Here is a tiny trained network, its code and every weight. The questions are about switching its units off for an input and a class, where a switched-off unit gives its printed mean instead of its output.

import numpy as np


def w(rows, s, z=0):
    codes = np.array(rows[::2]) - 128.0
    scale = np.full(codes.shape[1], s)
    scale[-1] = z or s
    return codes * scale


def f(y):
    return y / 2 * (1 + np.tanh(0.7978845608 * (y + 0.044715 * y**3)))


def log_softmax(a):
    a = a - a.max(-1, keepdims=True)
    return a - np.log(np.exp(a).sum(-1, keepdims=True))


def net(x, mask):
    res = np.array(x, float).reshape(1, 7) / 4 @ E
    y = f(res @ A[0][:, :-1].T + A[0][:, -1])
    res = res + np.where(mask, y, B[0][:, -1]) @ B[0][:, :-1]
    return log_softmax(res[-1] @ U[:, :-1].T + U[:, -1])


A, B = {}, {}
E = w([
[125,127,127],'x0',
[128,126,128],'x1',
[253,20,183],'x2',
[220,176,14],'x3',
[128,131,127],'x4',
[129,129,128],'x5',
[209,224,222],'x6',
],0.0041)
A[0] = w([
[53,84,231,71],'N0',
[89,177,105,54],'N1',
[172,220,217,67],'N2',
[214,33,163,47],'N3',
[212,37,157,61],'N4',
[147,160,152,126],'N5',
[45,239,113,80],'N6',
[168,228,201,72],'N7',
[129,136,143,126],'N8',
[153,180,164,110],'N9',
[176,154,51,69],'N10',
[161,185,176,41],'N11',
[167,143,84,63],'N12',
[119,103,140,87],'N13',
[190,64,155,86],'N14',
[135,191,152,102],'N15',
[171,204,200,68],'N16',
[124,137,122,139],'N17',
[80,7,20,86],'N18',
[169,85,134,78],'N19',
[109,93,113,76],'N20',
[157,166,155,62],'N21',
[88,84,133,83],'N22',
[49,217,97,52],'N23',
[219,163,2,73],'N24',
[142,134,128,167],'N25',
[176,185,136,92],'N26',
[160,194,180,106],'N27',
[214,105,111,1],'N28',
[42,89,249,63],'N29',
[180,164,41,74],'N30',
[88,178,117,101],'N31',
[40,238,108,67],'N32',
[201,52,149,93],'N33',
[92,163,112,61],'N34',
[146,134,122,194],'N35',
[80,190,112,89],'N36',
[142,93,76,21],'N37',
[144,151,72,51],'N38',
[198,171,34,52],'N39',
[144,141,149,121],'N40',
[213,154,13,77],'N41',
[104,86,73,62],'N42',
[138,120,103,87],'N43',
[78,40,57,68],'N44',
[90,86,100,49],'N45',
[179,230,191,89],'N46',
[58,104,227,54],'N47',
],0.0082,0.0064)
B[0] = w([
[111,185,194,173],'N0',
[198,159,104,96],'N1',
[100,194,45,176],'N2',
[250,114,108,157],'N3',
[244,97,117,161],'N4',
[113,125,115,145],'N5',
[241,55,145,217],'N6',
[104,166,64,174],'N7',
[123,130,127,129],'N8',
[111,136,102,144],'N9',
[135,161,166,115],'N10',
[145,197,70,95],'N11',
[144,162,140,86],'N12',
[148,161,120,88],'N13',
[198,111,111,142],'N14',
[131,128,111,133],'N15',
[114,181,59,150],'N16',
[129,118,133,146],'N17',
[95,206,3,209],'N18',
[169,128,122,99],'N19',
[139,175,104,84],'N20',
[140,171,93,88],'N21',
[118,175,117,104],'N22',
[234,112,108,164],'N23',
[87,159,219,188],'N24',
[113,95,139,195],'N25',
[106,131,120,130],'N26',
[99,146,87,163],'N27',
[168,161,137,91],'N28',
[104,205,202,189],'N29',
[134,159,181,132],'N30',
[170,116,130,137],'N31',
[243,65,136,208],'N32',
[209,84,124,166],'N33',
[188,164,105,89],'N34',
[109,77,147,251],'N35',
[186,116,126,141],'N36',
[157,197,107,68],'N37',
[168,185,131,80],'N38',
[116,169,176,135],'N39',
[125,129,117,128],'N40',
[93,151,209,175],'N41',
[132,184,84,93],'N42',
[146,159,122,85],'N43',
[113,194,34,146],'N44',
[144,199,81,83],'N45',
[83,157,71,195],'N46',
[144,193,189,144],'N47',
],0.028,0.0023)
U = w([
[221,138,77,89],'0',
[118,158,88,253],'1',
[127,244,166,75],'2',
[108,196,2,60],'3',
[124,136,87,136],'4',
],0.0067,0.0065)

Each question gives the input, the list of numbers given to net, and the class t.
The units are the neurons (one row each of A and B). Each row of codes is followed by its name. A weight is (code - 128) times the scale printed after its matrix; where a second scale follows, it is the last column's (A, B and U).
mask holds one flag per neuron, in row order. A switched-off neuron (its flag False) gives its mean, the last column of its row in B, instead of its output. The means were averaged over made-up inputs and are rounded, as every weight is.
A unit's drop is (log p(t) with every unit on - log p(t) with that unit switched off) / (log p(t) with every unit on - log p(t) with every unit switched off).
The circuit of an input: a set's keep is (log p(t) with only the set's units on - log p(t) with every unit switched off) / (log p(t) with every unit on - log p(t) with every unit switched off). Starting from the 12 units with the biggest drops (on a tie, the unit counted first), units are removed one at a time, each time the one whose removal leaves the highest keep (on an exact tie, the one counted first), for as long as the keep stays at least 0.8.
units of the circuit, in order: the units of the circuit, biggest drop first
unit that matters most: the unit with the biggest drop
top k neurons: the k neurons with the biggest drops, biggest first
drop when u is switched off: that unit's drop, to one decimal
input [5,-1,4,-7,0,2,-4], class 2: units of the circuit, in order => N29, N0
input [-7,0,-3,7,-5,-5,8], class 3: unit that matters most => N46
input [3,2,7,3,-5,1,8], class 3: units of the circuit, in order => N2, N46
input [7,-2,7,2,5,8,-6], class 0: units of the circuit, in order => N4, N3
input [-4,-3,5,8,2,8,4], class 2: units of the circuit, in order => N24, N41
input [2,1,-7,-8,-4,3,-3], class 2: top 3 neurons => N29, N0, N47
input [6,6,1,-6,4,-5,-1], class 2: top 2 neurons => N29, N0
input [-2,1,1,6,-3,2,1], class 2: units of the circuit, in order => N24, N41, N39
input [-4,-1,3,5,-4,3,4], class 2: units of the circuit, in order => N24, N41
input [-7,-5,0,-8,-5,5,-8], class 2: units of the circuit, in order => N29, N0
input [-4,3,-7,8,-1,5,1], class 2: top 2 neurons => N24, N41
input [0,-7,8,-7,-6,-7,5], class 0: top 3 neurons => N3, N4, N33
input [-4,-7,6,-8,-4,3,5], class 2: top 3 neurons => N29, N0, N47
input [-4,0,3,5,7,-7,-8], class 3: units of the circuit, in order => N18
input [8,-6,8,4,6,-7,-7], class 0: top 3 neurons => N4, N3, N33
input [4,-5,-1,-2,-4,8,5], class 3: drop when N2 is switched off => 0.2
input [7,-8,6,-7,1,4,8], class 3: drop when N2 is switched off => 0.4
input [8,8,3,-8,-4,-1,-1], class 2: drop when N0 is switched off => 0.1
